Below are the code and all the weights of a small trained network. Each question names an input and a target symbol and asks about switching units off, where a switched-off unit gives its printed mean instead of its output.

import numpy as np


def w(rows, s, z=0):
    codes = np.array(rows[::2]) - 128.0
    scale = np.full(codes.shape[1], s)
    scale[-1] = z or s
    return codes * scale


def f(y):
    return np.maximum(y, 0)


def softmax(a):
    e = np.exp(a - a.max(-1, keepdims=True))
    return e / e.sum(-1, keepdims=True)


def log_softmax(a):
    a = a - a.max(-1, keepdims=True)
    return a - np.log(np.exp(a).sum(-1, keepdims=True))


def net(x, mask):
    ids = ['αηθπφψ'.index(c) for c in x.split()]
    T = len(ids)
    res = E[ids] + P[:T]
    u = 0
    for l in range(2):
        r = res
        for j in range(3):
            rows = slice(2 * j, 2 * j + 2)
            q, k, v = (r @ M[l][rows].T for M in (Q, K, V))
            z = softmax(np.where(np.tri(T) > 0, q @ k.T / 2**0.5, -1e9)) @ v
            o = O[l][rows]
            res = res + np.where(mask[u + j], z, o[:, -1]) @ o[:, :-1]
        u += 3
        y = f(res @ A[l][:, :-1].T + A[l][:, -1])
        res = res + np.where(mask[u : u + 8], y, B[l][:, -1]) @ B[l][:, :-1]
        u += 8
    return log_softmax(res[-1] @ U[:, :-1].T + U[:, -1])


Q, K, V, O, A, B = {}, {}, {}, {}, {}, {}
E = w([
[5,219,58],'α',
[51,93,166],'η',
[16,182,208],'θ',
[91,136,82],'π',
[154,61,114],'φ',
[102,101,113],'ψ',
],0.011)
P = w([
[66,1,134],'0',
[63,166,42],'1',
[73,142,64],'2',
[67,128,66],'3',
[76,151,59],'4',
[61,131,80],'5',
[81,139,71],'6',
[75,129,95],'7',
[103,117,94],'8',
[91,129,94],'9',
[113,108,101],'10',
[142,79,105],'11',
[82,164,82],'12',
],0.0066)
Q[0] = w([
[94,102,84],'L0H0',
[173,254,67],'L0H0',
[233,127,137],'L0H1',
[250,91,202],'L0H1',
[38,173,129],'L0H2',
[42,184,139],'L0H2',
],0.009)
K[0] = w([
[196,66,128],'L0H0',
[2,77,187],'L0H0',
[42,224,147],'L0H1',
[69,207,122],'L0H1',
[59,215,112],'L0H2',
[92,220,166],'L0H2',
],0.0089)
V[0] = w([
[106,132,255],'L0H0',
[102,53,148],'L0H0',
[37,216,100],'L0H1',
[83,198,40],'L0H1',
[54,100,213],'L0H2',
[183,157,66],'L0H2',
],0.0079)
O[0] = w([
[108,58,215,34],'L0H0',
[120,49,116,220],'L0H0',
[25,254,132,195],'L0H1',
[57,218,87,199],'L0H1',
[57,66,166,253],'L0H2',
[190,168,104,38],'L0H2',
],0.0079,0.0027)
A[0] = w([
[10,69,170,253],'L0N0',
[92,246,146,171],'L0N1',
[103,231,149,182],'L0N2',
[31,109,75,184],'L0N3',
[104,119,87,35],'L0N4',
[133,1,164,165],'L0N5',
[167,129,110,97],'L0N6',
[193,122,110,127],'L0N7',
],0.0086,0.0058)
B[0] = w([
[117,55,29,252],'L0N0',
[69,1,157,184],'L0N1',
[94,15,154,176],'L0N2',
[90,123,52,238],'L0N3',
[10,69,76,131],'L0N4',
[224,82,103,156],'L0N5',
[128,118,185,128],'L0N6',
[185,16,107,129],'L0N7',
],0.0057,0.016)
Q[1] = w([
[127,189,166],'L1H0',
[37,33,76],'L1H0',
[108,138,225],'L1H1',
[135,150,10],'L1H1',
[140,70,69],'L1H2',
[1,104,54],'L1H2',
],0.0086)
K[1] = w([
[65,149,179],'L1H0',
[205,162,121],'L1H0',
[105,179,121],'L1H1',
[175,71,121],'L1H1',
[43,128,111],'L1H2',
[96,69,255],'L1H2',
],0.01)
V[1] = w([
[107,156,211],'L1H0',
[65,164,139],'L1H0',
[206,46,180],'L1H1',
[24,140,75],'L1H1',
[238,119,218],'L1H2',
[113,2,180],'L1H2',
],0.0077)
O[1] = w([
[87,187,187,61],'L1H0',
[56,181,104,105],'L1H0',
[170,14,254,165],'L1H1',
[11,160,83,178],'L1H1',
[143,28,149,1],'L1H2',
[7,79,202,224],'L1H2',
],0.0064,0.03)
A[1] = w([
[1,166,70,58],'L1N0',
[109,177,121,20],'L1N1',
[126,193,148,3],'L1N2',
[104,99,208,86],'L1N3',
[155,121,193,78],'L1N4',
[133,22,143,108],'L1N5',
[105,189,132,20],'L1N6',
[57,114,165,27],'L1N7',
],0.0085,0.0051)
B[1] = w([
[255,139,144,253],'L1N0',
[152,191,204,145],'L1N1',
[177,60,241,131],'L1N2',
[181,180,167,149],'L1N3',
[222,84,13,138],'L1N4',
[85,207,123,179],'L1N5',
[101,111,236,145],'L1N6',
[186,154,214,172],'L1N7',
],0.0058,0.051)
U = w([
[208,178,197,2],'α',
[151,138,160,134],'η',
[99,98,82,253],'θ',
[217,108,170,132],'π',
[200,148,2,215],'φ',
[82,121,249,46],'ψ',
],0.0054,0.0051)

Each question gives the input, a string of symbols that net reads in full, and the target symbol t.
The units are the heads (2 rows each of Q, K, V and O) and the neurons (one row each of A and B). Each row of codes is followed by its name. A weight is (code - 128) times the scale printed after its matrix; where a second scale follows, it is the last column's (O, A, B and U).
mask holds one flag per unit, layer by layer, with each layer's heads first. A switched-off unit (its flag False) gives its mean, the last column of its rows in O or B, instead of its output. The means were averaged over made-up inputs and are rounded, as every weight is.
A unit's drop is (log p(t) with every unit on - log p(t) with that unit switched off) / (log p(t) with every unit on - log p(t) with every unit switched off).
k most important neurons: the k neurons with the biggest drops, biggest first
top k neurons in layer l: the k neurons of layer l with the biggest drops, biggest first
which heads matter: for each layer, one digit per head in row order, 1 if its drop is at least 0.15 and else 0, layers parted by /
input φ φ α, target π: top 2 neurons in layer 1 : (L1N4; L1N3)
input π ψ η φ ψ φ η φ α π, target φ: which heads matter : 000 / 011
input α π η ψ π π π π π η π φ ψ, target α: top 2 neurons in layer 0 : (L0N1; L0N2)
input α η π ψ η ψ φ, target α: 3 most important neurons : (L0N1; L1N0; L0N2)
input α φ π φ π α η ψ φ α π φ, target α: top 3 neurons in layer 1 : (L1N0; L1N1; L1N6)
input ψ θ α η π θ η ψ φ η ψ, target θ: which heads matter : 010 / 000
input φ π φ η η ψ, target π: top 2 neurons in layer 1 : (L1N4; L1N3)
input η π θ π π ψ θ η φ π, target ψ: which heads matter : 111 / 010
input φ ψ π η π ψ π π, target π: 2 most important neurons : (L0N5; L0N3)
input π ψ α η α φ θ, target φ: which heads matter : 010 / 011
input η ψ π π η ψ α η ψ φ π π α, target ψ: top 3 neurons in layer 1 : (L1N0; L1N4; L1N7)
input ψ ψ φ φ α φ α ψ η, target θ: 2 most important neurons : (L1N0; L1N7)
input α α φ π π η α ψ φ η η π, target α: 4 most important neurons : (L0N1; L0N2; L1N0; L0N0)
input η ψ η θ π π π η α ψ φ, target ψ: 2 most important neurons : (L1N0; L0N5)
input η η ψ, target ψ: 2 most important neurons : (L0N5; L1N0)
input π η π ψ π α η α ψ ψ α, target φ: 2 most important neurons : (L1N0; L0N3)
input α α π θ θ, target α: which heads matter : 010 / 111
input φ φ π φ π π θ θ ψ α π θ θ, target π: 3 most important neurons : (L0N5; L0N0; L1N4)
input φ φ θ π π π, target π: which heads matter : 010 / 110
input ψ α π ψ θ π π ψ φ ψ α θ φ, target θ: which heads matter : 010 / 001
input ψ π η π φ, target θ: top 3 neurons in layer 0 : (L0N5; L0N1; L0N2)
input η η π φ, target ψ: which heads matter : 111 / 011
input φ π η φ π θ, target π: top 2 neurons in layer 0 : (L0N5; L0N3)
input π η ψ, target φ: which heads matter : 000 / 011
